[-47.1  -0.3  -8.1 -49.4 -65.0 -75.3  11.6  61.2 -26.0   3.9 -31.3 -79.6] = j536
[-30.5  -8.2 -19.2 -38.8 -44.0 -75.8   3.9  55.6 -42.1   1.7 -36.3 -75.2] = j192
[ 43.8   2.4  57.9  27.4  67.9  67.9  -8.0 -35.8  19.4  67.9  19.3  59.0] = j658
[ 43.5   2.8  14.5  44.0  56.7  73.6 -11.7 -69.1  40.4  -6.2  34.7  79.9] = j580
[  7.7 -17.9   1.0 -31.6 -17.9 -85.9  -4.9  46.8 -26.2   0.3 -35.1 -63.3] = j468
[-23.8   2.3 -23.8 -46.4 -66.0 -63.9 -23.8  64.3 -41.5   7.1 -30.6 -79.2] = j203
[ 65.5  -6.5  46.8  43.3  69.7  46.8 -18.0 -57.8  58.4 -12.0  26.3  71.2] = j706
[ -0.4  -6.7  -4.5  -0.4 -55.5 -84.7   6.4  58.7 -28.5  -0.4 -36.5 -83.3] = j450
has: [ -0.4  -6.7  -4.5  -0.4 -55.4] -> no
dup j450:  -> [-0.4]
dup j658:  -> [67.9]
len: [  7.7 -17.9   1.0 -31.6] -> 4
miss j658: [ 67.9  57.9  43.8  59.0  19.4  67.9  -8.0   2.4 -35.8  67.9  27.4] -> [19.3]
dup j203:  -> [-23.8]
has: [ -0.4 -55.6] -> no

[ 22.9 -15.6 -17.3  14.1  25.1] : j192
[-66.1  70.3  70.3  70.3 -69.7] : j88
[ 49.0 -52.5 -56.3  31.4  63.4] : j124
dup j88:  -> [70.3]
has: [ 70.3 -66.1] -> no
len: [ 22.9 -15.6 -17.3  14.1] -> 4
has: [ 63.4  31.4 -56.3 -52.5] -> no
len: [ 49.0 -52.5 -56.3  31.4] -> 4
has: [14.1 25.1] -> yes

[-14.2  -7.8 -26.8 -23.5   0.0 -14.5   5.2 -18.3 -17.6 -30.5 -24.6   1.3
   6.1   2.0  -1.0 -34.0 -21.3 -34.1 -19.9   4.8] : j658
[-20.1  -5.9  11.9  19.8  33.3  23.0   9.6  -3.1   0.5   6.2  18.0  21.2
   3.5   7.8  -9.6  -3.2  15.4  26.6  24.3 -13.9] : j192
[  4.4  -8.7  13.2  28.7  43.5  27.7  15.5   0.1   4.4  11.4  22.1  27.8
   2.3  10.2 -12.9   2.0  26.7  35.6  35.2 -12.2] : j139
[-21.2  12.4  -5.3   4.3  22.9  21.2   9.4  -3.4  -3.1  -2.5  14.9  20.4
  22.5  18.5   9.0 -14.8  -7.3  19.1   5.2  -5.4] : j795
[-37.9 -16.1 -42.5 -30.0  27.1  -9.6  21.5 -35.2 -30.9 -53.6 -33.8  21.2
  18.5  13.1  -4.5 -67.0 -28.0  25.0 -19.3   4.7] : j706
miss j658: [  5.2 -26.8 -23.5 -30.5 -34.1 -19.9   2.0   1.3  -7.8   0.0  -1.0 -18.3
   4.8 -17.6 -14.5 -14.2   6.1 -21.3 -24.6] -> [-34.0]
miss j795: [  9.0  20.4  14.9  22.5   5.2  -5.3 -14.8  -7.3  -3.1   4.3  22.9 -21.2
  19.1  21.2  -2.5  12.4  -3.4  18.5   9.4] -> [-5.4]
dup j139:  -> [4.4]
len: [-20.1  -5.9  11.9  19.8  33.3  23.0   9.6] -> 7

[  4.2 -14.3 -15.4   3.6   4.1  -9.8 -11.8  -3.3  -9.7  -4.9   9.2   3.9
  -5.2]  j203
[  2.4 -19.0  -8.2  -5.8  -0.6   9.1   3.9 -10.2  -6.0   9.4   8.8  11.0
  -0.2]  j536
[  4.5  -9.3  -7.2 -11.5  -0.6  -1.0 -14.4  -3.1 -19.4   2.6  -3.7  17.8
   5.2]  j139
[  9.1 -10.7 -15.2   5.1  -6.0   4.5   9.1 -20.8 -26.0 -14.2   3.0  19.2
 -10.6]  j124
[  0.6  -0.3 -11.2   8.8  -0.3   1.5  -3.7  -7.2  -9.6   9.0   2.3  19.6
  -6.5]  j450
[ -4.0 -13.3   0.0   4.0  -0.7   4.1 -15.2  -1.0 -12.9  -2.6  11.5   9.4
  -1.7]  j795
[  8.9   2.4 -12.2   8.0 -15.5   0.1  -5.3  -1.8 -16.8   6.6  31.3   9.6
   4.3]  j192
[-7.7 -9.2 -4.2 11.7 -8.3 28.6 11.1  0.1  4.7  4.8  3.2 11.2  7.8]  j580
[ -6.9 -54.1  20.2  26.3 -20.7  13.3   4.7   9.6 -35.9 -45.9  22.7  86.4
 -45.9]  j706
[ -3.5   5.0 -15.6 -10.0   0.6   4.4 -14.8 -10.4  -3.6  -7.0  -2.0  11.5
  -5.6]  j468
[-10.2  22.7  -0.6   6.8 -19.5   4.0   8.4 -18.0  -3.9  -2.9  -4.5  14.3
  -4.1]  j658
[ -5.7  -9.8 -10.5   7.9   1.6  -2.2  -8.8  -3.0 -11.5   0.9  11.3  10.6
   9.4]  j88
len: [  9.1 -10.7 -15.2   5.1  -6.0   4.5   9.1 -20.8 -26.0 -14.2   3.0  19.2
 -10.6] -> 13
has: [-9.2 -4.2] -> yes
len: [  4.5  -9.3  -7.2 -11.5  -0.6  -1.0 -14.4  -3.1 -19.4   2.6  -3.7  17.8
   5.2] -> 13
len: [-10.2  22.7  -0.6   6.8 -19.5   4.0   8.4 -18.0  -3.9  -2.9  -4.5] -> 11

[18.7  4.6  6.3  3.0 -0.3]  j203
[-17.8  31.7 -17.8  21.4 -17.8]  j139
[18.7 -0.4  6.3  3.0 -0.3]  j658
miss j658: [ 6.3 -0.4  3.0 18.7] -> [-0.3]
has: [ 4.6 18.7] -> no
dup j139:  -> [-17.8]

